Each row has a hidden stage along a path, written after it and counted from one end. A new block has a new path.
[   8  340  270  288    0  423  460   54   58  -94   23  243 -104 -309
  248 -208 -124 -425 -643 -178 -358  -36    4   30 -131  428  408   17
 -185 -103 -147  -92  113 -312  168   32 -325   41 -208]  7
[ 572  151   62   40 -461 -285  -13   94  252 -158  267  171   93  418
  -25  219  -48 -429  228  223  112   28   28  669  238   50   33 -301
  485  136   18    1   36 -176  209 -133  -61   88 -375]  35
[-110 -203 -367 -173  -29  214   53  499  124  326  -16  110  180 -206
   87  389  -17 -215  242 -139  -22   96 -406  490  443 -107 -151   -4
  184  180 -173   19  321   70 -449  271  -43   20  275]  0
[ 100  297   24  191  -69  216  495  338  -68   22 -112  166   11 -299
   54 -252 -115 -362 -470 -280 -242   16  -16  -18  -26  217  352   48
 -301   30 -318  -85  187 -302 -129   22 -455  231   -9]  7
[ -70  165   17 -285  453   63  184 -173 -278  111 -143  127  -90 -161
  209   46  210  250 -313    0   11 -133  197 -410 -206   21 -240  -21
 -460 -228  100 -110  -32  -62  -80 -153   -8 -127 -307]  14
[-100  157   81 -255  360   32   11 -326 -320  -27 -130  118  -45  -31
  335  121  215  258 -354  106 -117 -183  161 -453 -148  -25 -144   32
 -326 -223  208    9  140    9  105 -187  102  -74 -359]  12
[ 157  149 -203 -185  252   32  488  148 -407  170   37 -162  184 -278
 -215  141 -228  141 -252  -49 -101  -65  215  115   77  -98  140   86
 -457  170  -62 -214  170 -254 -364  -46  -42   88   81]  6
[ -56 -155 -287  106 -127  -13 -164  358  222  303 -112  172  130  -18
   57  301  -27 -301  274 -270   63   84 -399  483  214  -16 -296 -118
  467  178 -296 -134   35  162 -475  427  -85  -40  205]  32
[ 199  222 -148 -190  434  -95  106  304 -219  136 -357 -127  185 -372
  -45  263  -55   16 -351  -45 -441 -149  111  -71  345 -159   10    3
 -350  216 -149  -67 -180 -207 -103  -65  205   64  274]  7
[ 128  161 -229 -105  472    1 -162  433  -44  193 -514  -94  177 -452
    8  266    2  -21 -365 -111 -578  -74  -82 -132  477 -148  -21  -57
 -274  205 -277    4 -235 -117 -118   36  203   40  487]  11
[  16  327  268  312  -61  370  485   73   71 -118   46  232 -119 -283
  238 -211 -129 -462 -586 -224 -342  -40    0   30 -190  396  395   44
 -121  -95 -160 -149   62 -309  146   73 -344   43 -267]  3
[ 546  178  128   87 -384 -113 -267  122  217  -24  220  147   52  370
   17   97 -109 -356    3  385   95    6  -35  649  356  156   -7 -401
  337   28   24  117  189  -88  261 -224  -32   41 -254]  22
[ 507  120   -7  101 -429 -135 -296  145  184  -61  219  226  -47  396
  119  -49    3 -307   18  349  107   39 -102  332  283   66   -4 -322
  129  -38  -11  132  230 -130  205 -313 -163  213 -250]  20
[ 114  138 -258 -131  436   -3  -91  432  -37  154 -459 -110  183 -457
    5  291    8  -26 -304 -137 -585  -70  -92 -129  459 -189   18   -5
 -233  232 -274  -12 -219 -130 -127   58  197   44  457]  7
[  70   96  -25  128    8 -389 -390 -667 -490 -124   84 -213   56  459
  100   -5  -58  423 -153   68   32 -279  133 -438 -357 -162  -10   77
  146   20    6 -153  257  227  -75  -75   76    6 -270]  26
[ -49   25 -152 -156  280  -68 -175 -664 -549  -99  173 -274  120  211
  161  135  -14  594 -221  177 -118 -277  100 -485  -75 -200  195  190
 -147   97   99   45  520  111  -36 -249  192   28  -32]  12
[ 287  250   66 -310  328   13  141  136  152  225 -124 -197  241  -51
 -132  119  118  -33  101  -97  190 -195  -70  350  454  199   40 -280
  457  392 -483  259  140  106  -53 -145  -51 -326  290]  19
[ 193 -117 -330 -260 -154  109   83  576  158  253   95   99  188 -105
  -82  411  -56 -236  281   82   29  172 -221  674  524 -146 -134 -152
   92  124  -33   12  253  -69 -307  103  -35   46   83]  0
[ 297  194 -149  168  -46 -245  313  129 -238  107    1  -90  116  -38
 -338    5 -277  -47 -124 -235   26   16  226  200 -230  -28   23  -50
 -112  131 -218 -462 -166 -194 -442  182 -222   63 -108]  33
[ 179  208 -125 -215  422  -30  288  130 -385  172 -145 -163  191 -311
 -134  235 -172  138 -364   22 -252 -145  235   46  202 -103   48   23
 -450  181  -37 -142    5 -228 -206 -100  155   41  159]  9
[-172   77  -22 -137  295  283  440 -156 -192   47  118  139 -137 -280
  200   61   55  117 -290 -115  -74  -44  125 -237 -337   74  -47  110
 -407 -235  122 -281   11 -166 -160   42 -109 -132 -377]  3
[-109  104  -38 -266  356  107  404 -142 -239   40   15   98 -116 -218
  197   70  170  180 -205 -117  -15 -107  167 -373 -313  -25 -137  106
 -400 -193   86 -229  -56 -129 -147  -45  -75 -119 -386]  2
[-107  127   76  108  236  255  101 -210 -120  123   47  175 -192 -153
  166  -74  -21   89 -414  -65  -11  -16  104 -175 -398  222 -158  -81
 -320 -328   60 -314  -76  -63 -141   83 -139 -197 -358]  20
[  80  221  124  -63  263 -252  -84 -277 -217   28 -177   79 -119   83
  125   14  159  184 -227  -38   69 -165  257 -374 -417    5 -382 -125
 -124 -251   54 -284 -316   48  -32  -21   14 -207 -511]  26
[ -84   28 -277 -338  351  450  210  295  195  206 -163 -230  289 -447
 -188  250  112  153   87 -325 -185  103 -260  140  403   19  257  -52
  270  248 -464  170  320  159 -327  248 -160 -344  415]  5
[ 191  105 -251  189  268  -87 -501  403  222  201 -472 -150  112 -293
 -143  183  -52  -63 -179 -246 -475   36 -202  -23  289  -88 -128 -219
  163  165 -470 -180 -478   66 -232  313   96 -158  441]  26
[ -67  -12 -201 -213  293  -69 -101 -665 -545 -123  222 -296  125  192
  170  172   13  612 -146  153 -117 -289   81 -506  -70 -254  215  248
 -129  141   96   44  527   99  -57 -244  203   31  -25]  8
[ 140 -163 -309  218 -255  157 -496 -238   45  -70  435   99 -160  281
  171  -13  -68  164  -47  301  -63  140 -204  -82  -24  -69   62 -106
 -106 -203  113  -88  318  -28  -40 -109  -88  121 -169]  19
[ 427   90   -8 -178 -266  144   32  209  170    1  315  187   96  171
   51  218  -50 -275   33  432   55   79  -50  667  521   94  113 -289
   70   35  140  232  434 -199  210 -303  -34  105 -178]  11
[ -33  -18 -389 -152  429  318 -101  387  191  187 -283 -194  197 -535
  -71  328   35   83  -99 -242 -533   76 -298  -24  484 -126  151  -18
   31  243 -394   32  -42   13 -258  240   87 -177  574]  5
[-181 -113 -223 -204  256  240  153  159   75  302   12  118   72 -170
  314  191  138 -119  119 -169   91 -151 -408  167  373   71  -87   42
  152  290 -307  171  336   54 -296    2  -30  -16  390]  10
[  83 -135 -352 -274  -69  228   87  576  146  295   37  158  196 -190
   -2  414  -27 -219  208   67  -17  168 -291  630  585 -106 -119 -121
   24  132  -45   95  351  -55 -324  103  -21   72  199]  5
[ 272  302   13  452 -269 -151  233  271   -7   17 -131  119  -19  -39
 -149 -299 -200 -379 -292 -375  -71   58   55   69 -300  176  131  -93
   -8   15 -410 -375 -181 -200 -275  221 -496  156 -165]  31
[-140   81  -36 -207  316  145  398 -161 -236   42   57  107 -129 -214
  205   68  128  164 -216 -122  -23  -85  150 -337 -352  -10 -126  118
 -389 -217  108 -270  -38 -128 -167   -2  -89 -119 -407]  1
[ 450    1 -177   -3 -330  -65 -219  482  282  230  111  172   90  140
 -194  252 -126 -309  228  210  176  216 -116  812  379    7 -278 -430
  231   -2  -32  -86   11  -49 -190   79  -83  -20 -112]  26
[  -3  212  159  -96  294 -123 -148 -313 -261   27 -198  110  -93   64
  243   31  166  203 -344   57  -16 -181  203 -402 -294   33 -310  -96
 -196 -276  125 -137  -97   72   59  -94   60 -159 -442]  21
[ -93  167   35 -347  465   47  174 -244 -314   40 -148  111  -64 -135
  269  113  250  281 -312   34  -54 -171  203 -470 -179  -30 -200   28
 -431 -214  160  -49   24  -47   11 -187   61 -116 -341]  11
[ 238  227 -102  209  -26  -13  198  245 -207  200  -69  -34   66 -127
 -250 -185 -265  -70 -326 -174    1   40  105  121 -100  103   82 -107
 -275   33 -292 -285   52 -158 -393   83 -337   99   28]  21
[ 387  254  109 -171  213 -219   86   44  194  173  -39 -170  151  110
 -111   78   98 -126  206 -124  289 -264  -34  363  275  188  -90 -296
  612  414 -500   92 -117   83  -40 -119  -33 -316  141]  26
[ -54  110   22  103  128   35  311 -254  -60  -28   88  186 -163  -71
  103   32   37    6 -171 -240   13    6  173 -155 -565  118 -141   -3
 -110 -229   37 -466 -299 -135 -182  205 -171 -175 -518]  35
[ -38  -73 -247 -100  299   24 -306 -689 -431  -71  300 -298   64  196
  141  176  -56  637 -169  233 -142 -217   23 -420  -45 -201  177  142
 -130   79  111  -11  444  104  -66 -214  248  -36   44]  14
[ 253  248   58 -212  256   39   39  150  206  216 -175 -214  245  -62
 -201   94   93  -22   92 -172  143 -117  -94  337  360  208   45 -304
  550  327 -526  191  104  184 -102   10 -117 -389  250]  22
[ -70  214  268  381   86  450  108 -232   57   24  155  211 -201 -181
  200 -128 -197 -174 -608  -46 -196    0   42   94 -348  463  109 -127
 -129 -305   29 -293  -32 -140   71  152 -167 -223 -346]  20
[ 304  -72 -284 -282 -218   96  137  563  168  195  175  133  165  -51
 -100  377  -59 -266  272  183   65  186 -151  729  531 -117  -95 -196
   43   92   32   37  267 -148 -212   -5  -57   80  -24]  1
[ 425   -4 -177 -255 -301   85  154  409  189   61  330  159  102   74
  -62  309  -58 -283  219  321   83  164  -63  718  478  -60    3 -232
   33   40  131   68  288 -230   -4 -158  -64  102 -204]  2
[ -71 -144 -267   20  -15  176 -291  391  172  399 -124  154  125  -85
   81  260  -36 -184  110  -88   48   91 -414  470  385   35 -286 -189
  252   88 -229   25  238  190 -410  275  -44  -61  304]  21
[  38  134 -121 -425  320  300  347  246  164  170 -130 -216  304 -313
 -160  222  156   54  138 -269  -23  -20 -164  235  425   80  238  -86
  371  326 -459  249  336  122 -199   85 -158 -334  302]  4
[  69  357  184  264  -56  284  477  213    1  -57  -87  219  -49 -292
  178 -268 -102 -442 -584 -252 -314  -35  -10  -25  -78  336  397   36
 -222  -20 -269  -66  134 -311   56    6 -411  164 -107]  7
[ -31  121   91  184 -111 -186 -407 -486 -347 -109  -26   53  -24  356
  230  -28   -9  207 -295   86  -41 -133   81 -346 -374  -27  -95   -7
   65 -244  133 -128  270  214   22   24  -25    1 -468]  24
[ -73   23 -164 -218  226 -156  -36 -623 -615 -132  161 -259  142  221
  190  144   25  553 -151  117  -86 -310  113 -526 -121 -274  193  285
 -136  130  103   36  559  102  -71 -237  156   95 -106]  6
[  79 -177 -315  212 -114  155 -540 -398  -23  -71  444  -14 -147  262
  145   31  -89  319  -71  274 -102   82 -168 -182  -98  -94   65  -70
  -81 -178  113 -144  267   29  -68  -71    6   18 -135]  20

Each row has a hidden stage along a path, written after it and counted from one end. A new block has a new path.
[-265  -59  285 -175  529 -207  213 -216 -465  361  122 -120  547 -387
 -313  142  243 -140  324  266 -175 -321  270 -161 -191  220  321  -51
  445  134   60  113  483 -244  -16  125 -370 -129  182]  17
[ -54  -35  345  166  226  186  283 -172  391 -182  120  626   69  284
  189  -83  -21  544 -416 -324 -226  -80  470  157  178 -326    0  119
 -671 -447 -340  258    2 -216 -130 -282 -107  -21 -193]  10
[-591  171  -63  114 -505 -150 -325    7   59  225  487   45  197  259
  448  382  -40   44   76  170 -206 -242 -149 -183 -551  247 -229   94
 -119  -26   22  -47   31  335 -238  -49   42  332  144]  31
[  70   53  -73  269 -201  239  128  132   72 -121 -202  379 -797 -437
 -173  -26  219 -190  239  -79   81 -210 -713  325  290 -166  195 -267
 -142  456   24  485  199  162  270  233 -465 -161 -591]  5
[ -27    4   96 -433 -102 -100  197  175 -300  -97 -228  -63  273  351
   44  -23 -233  277  311  154 -394  245  212 -193   54 -296  147  310
  172  109 -234  236    2  -62 -443   80  519  -45  256]  22
[-229 -133 -215 -194  -22  250  -47  142 -475  293  137 -416 -110  224
  255  246   49  339  199   24   26 -151 -175   57  -76  219  291  425
  590  401 -650  -37  139 -254 -188 -146  662   33  449]  20
[-230  225 -286  139 -320   64 -180   99 -412   62  595 -234   25  185
  139  349   -7  121 -173 -220  208  -75   25   32 -482  324  -97  509
  131  402 -103 -280  -41  -26 -440 -117  133  133   22]  27
[-593  156 -188  297 -294  164 -468   89  -85   15  507  193 -165  311
  208  341  114   84 -218 -297 -138 -229  144   93 -566  127 -384  526
 -158  -57   54 -136 -174  300 -527   71 -165  180  227]  2
[ -29   10 -282  -68 -328 -319  244 -191 -452  253   -6 -112    7  202
   13  123   99  107  517  -67  -85   72 -329  243   95   16  291  -37
  150  310  -97  368    7 -123  254 -140   11    1 -196]  19
[-308  -39  -42  -43 -347 -134    6  -69  -61  282  298 -186  232  199
  263  187    9  176  227   92 -255 -123  -81    8 -169  233  150  -84
   30   18 -100  248   82   21   30 -112  136   67  108]  17
[ 148  136  213 -107   32 -256  446  -72   69 -408   61  233  473  295
   79 -345 -231  255  -67  -91 -287  209  453 -154    6 -115  325   59
 -425 -194 -257  356  -30 -331 -280 -216   20 -118 -189]  27
[  71   -1  283 -111   85  -87  599 -128   57 -302   91  185  475  357
   80 -188 -179  404 -277  -58 -420  168  420  -39   72 -140  360  145
 -449 -270 -196  335  -33 -248 -288 -260  113 -184 -153]  15
[-404  126 -171  156 -438  100  -83   85 -269  148  660 -231  110  305
  148  569  -14  213 -233 -171  -44  -45   45   31 -472  308 -121  524
   40  218   70 -216   -1  187 -404  -59  185  121   39]  16
[-276   71  279 -141  598 -275   65 -218 -444  293   83   71  508 -444
 -192   32  226 -267  277  371  -78 -425  182 -243 -314  157  176  -84
  359  154   33  -19  447 -201 -120   86 -485    6  181]  31
[ -81  -16  371  -81   50   76   72   11  129   74  236 -149  300 -856
 -293  -44  172 -189  358  181   92 -214  144 -185  -49  352  417 -433
  206  282   25  356  550 -335   56  358 -393 -379 -253]  19
[ 201  -59  137   66 -163  151 -487   89  374  209   58  299 -360   -4
  305 -276  -49  432 -113 -398  176  -54  398  447  381 -560 -583 -428
 -477  -19 -112  164 -107 -103   23 -189  -43  172  -97]  9
[ 139  161  231 -146   90 -261  490  -94  -23 -430    7  277  482  275
  111 -349 -228  213 -183   44 -309  175  344 -154  -38 -199  294   98
 -453 -142 -176  258  -77 -251 -397 -241    6 -104 -205]  30
[-562   59  -45  121 -553  -20 -178   40   43  257  596 -135  222  337
  322  519  -41  195  -23    8 -287 -137    1  -92 -459  314 -135  207
  -80  -55   76    7   52  311 -218  -26  158  205  142]  16
[-290  -41   13 -308  105  100 -168  246 -329  139 -235   17 -182  226
  392  136  -28  240  244  322 -135 -100 -234 -133  -41 -308   34  360
  399  315 -542 -117  131   -1 -409  -54  645  214  478]  32
[-163  -19    7 -353   19   21 -123  314 -314   52 -269  -64 -113  236
  249   62  -99  237  397  205 -181   53  -47 -188   32 -300   94  315
  416  307 -504   40  132  -68 -380   40  640  145  447]  27
[   4  -23  117 -104  407 -270  471   17 -586  316  103 -329  370   19
 -279   61  -75 -227  168  282 -309 -307  -78 -123  -88  335  359  -42
  491  272   47  176  529   79  175  -24 -133   29  182]  18
[  86    1  112  166   29  -39 -667  160  426  -79   31  445 -439   74
  247 -522    4  300  108 -668  203   89  673  366  296 -544 -423 -262
 -394 -154 -374  250  -58 -344  -16  -93 -195  130   27]  0
[-307   19 -314  167   64  496 -183  -20 -505  127  397  -22 -299  190
  193  289  234  291 -503 -255  120 -375  -50  348 -365  142 -139  677
   73  269 -242 -316 -238  -40 -568 -209   82   31  254]  6
[-160  -17   83 -290  175   67  -45  187 -248 -277 -386  308  -87  335
   87 -230  -53  195   96   40 -456   81  256  -24    6 -540  -22  424
  -14  -57 -227  194 -195   25 -663  123  223  -59  406]  1
[ 595   11 -144  -68 -156  -46  -74  344 -167  -39    5 -380 -217   28
   38 -849 -372 -233 -162  -19  -71 -192 -117  347  199   78  -92 -586
  -69  369  103  396  -84  152   23 -124  -94  -54   51]  0
[-360 -167  -29 -202  229  422 -243  223 -283  153 -308  195 -454  293
  343  157  123  382   45  123 -275 -260 -133   97   36 -428 -106  492
  266  115 -515  -40  -51   91 -482  -10  524  144  633]  6
[-248  -95  136 -288  137  324   -3  172 -209   -2 -362  322 -181  330
  196  139  -26  392  -54  183 -444  -88   38   10   75 -593 -181  476
    6   -7 -228   38 -114  205 -610   65  437   64  411]  8
[ 215    7  154   42 -218 -188 -406  135  408  100  166  126 -114   70
  209 -290 -138  403  306 -556  257  249  635  205  371 -351 -247 -400
 -253   -4 -375  294  146 -431  224 -149   74  149 -152]  21
[   7    1  216  193  -85  457  125  117  267  -38  -27  310 -494 -732
 -209   46  205 -149   46   96   88 -382 -485  159  202  -10  151 -362
 -148  359   87  394  366  125  145  328 -475 -258 -534]  8
[-155  -46  186 -141  514 -263  388 -117 -577  365   99 -226  482 -109
 -286  124   79 -180  230  298 -301 -336   74 -144 -157  288  348   -8
  488  175   46  133  509  -49   88   14 -239  -20  230]  17
[-500   84  -83   65 -618 -137 -225   -7   89  286  511 -137  295  289
  281  378  -71  125  286    9 -260 -149   -3 -145 -409  398  -88   30
  -11  -79  -22  195   85  206  -36   37   96  192  141]  22
[-218  115 -293   91 -331  161  -39   65 -463  133  635 -393   85  246
   72  419   -6  232 -194 -270  157  -37   60  109 -404  415   27  576
  227  386 -150 -215  -15  -89 -378 -124  261   19   55]  20
[  45   28 -349  101 -415 -129  390 -188 -435  236 -191  155 -485   57
  -82  278  213   40  437  -62    0   -7 -844  477  298 -199  233  -76
    5  503   71  419    7  133  422  -77 -174   -6 -576]  13
[  70   16   60  174 -301  223  316  123  100   13  -50  144 -517 -506
 -202  186  140 -119  258   60   93 -145 -712  193  301   -5  321 -313
  -23  525   57  446  406  135  359  232 -267 -198 -674]  13
[ 479  -40  -43  -31  -16  185  363  249 -271  167   39 -341 -137   74
   -1 -383 -366 -160 -453  286 -265 -481 -478  264  162  199  -33 -424
  -47  368  214  272   90  463   90 -196  -16   25    7]  8
[ 164  146 -434   37 -492 -397  266 -136 -485  151 -168   42 -324  101
 -109   74   95  -68  707 -149   92  138 -656  331  230 -100  263 -147
  104  547  -30  476    5  -46  444  -60 -171   39 -532]  25
[ -44    5  260  198  -29  462   58  123  319  -87   -4  339 -454 -778
 -202    6  228 -169   31   90   80 -396 -379  107  145    8  159 -354
 -162  306   75  383  367   83   76  359 -525 -284 -481]  7
[  25   31  155  225  -71  356   44  187  265 -172  -94  338 -604 -703
 -207 -111  213 -237  135   26   78 -308 -462  156  194  -45  213 -371
 -143  369   44  456  327   92  126  351 -531 -267 -498]  5
[-315   27  -97  -23 -471 -177 -105  -61   -5  283  339 -153  277  236
  244  178  -53  134  353   29 -224 -128  -31  -60 -232  312   47  -88
   27  -24 -125  295   69   41   63  -45   98  117  117]  22
[-291  -28  179    2  775  -74   32 -159 -476  217  -48  235  162 -227
 -273  -73  294 -242  101  137 -268 -541  220   -2 -229   43   84   79
  279  -20   33   96  293  -43 -145  112 -617  -23  365]  3
[  10   41  326  -25  -86  113  101   97  210  -17  193  -98  153 -839
 -319  -64   93 -234  395  143  125 -190   -5 -185   17  356  403 -462
  164  344   -1  435  562 -256  136  405 -384 -365 -372]  22
[  17   46  131 -223  151  -57  226   36 -144 -471 -241  336  191  370
    3 -461 -147  173  -90  -58 -491  150  414    5   -5 -391  126  305
 -304 -218 -138  348 -265 -103 -617   11    9 -206  145]  0
[-350 -186 -169  -72  170  601  -71   13 -434  356   88  -63 -330  203
  339  369  204  462 -233   54  -22 -449 -285  256  -84   18   16  559
  325  262 -549 -197  -31  -56 -358 -216  507   70  465]  10
[-137  -19   24 -397  -29  -19  -46  270 -313   27 -262  -69   19  305
  185   52 -145  264  412  187 -266  114   54 -198   33 -301   92  330
  358  226 -432  107   80  -57 -399   60  625   97  427]  25
[-232  -27   -4 -336   66   24 -165  288 -336  100 -258  -34 -148  238
  332   91  -58  226  353  278 -172  -16 -136 -185  -25 -312   66  329
  419  318 -517  -43  126  -30 -401   -8  641  200  490]  29
[ -37  -38  154 -434  -53  -85  289  154 -302 -121 -208  -81  296  363
   83  -10 -204  317  140  202 -469  270  219 -152   57 -356  194  315
   85   85 -147  188  -28  -30 -514   12  529  -82  227]  17
[-165  -83  172 -377   55  163  219   95 -280   -1 -280  144  106  334
  132  141 -103  390  -24  256 -482   35   83  -49   68 -482  -22  406
   17   21 -133   88  -77  134 -565   21  475  -14  296]  12
[ 127  158  112  124 -244   -2  141  189  144 -122  -24  119 -362 -706
 -164  -76   68 -349  398  184  229 -133 -609  -39  147   83  355 -495
   22  609   17  400  486   -2  278  271 -379 -157 -662]  30
[  55   91  273  122  101 -220 -112   40  436 -179  125  428   18  166
  267 -278  -98  372  100 -409   80  160  594  -19  189 -323    8 -150
 -409 -203 -522  245  179 -457   46 -243  -22  148 -157]  28
[-203  -25 -289   -5  -80  281   38   38 -594  216  484 -471  -18  172
  161  351  106  305 -216 -138  168 -147  -92  188 -284  375  223  568
  394  472 -370 -247   15 -239 -354 -238  417  -36  203]  17
[  22   -5  257 -235   55   17  554 -122  -99 -258  -45  219  451  352
   53  -96 -163  399 -300   85 -493  122  334  -25   31 -288  192  265
 -406 -210  -47  251 -157  -79 -501 -158  167 -189  -60]  13
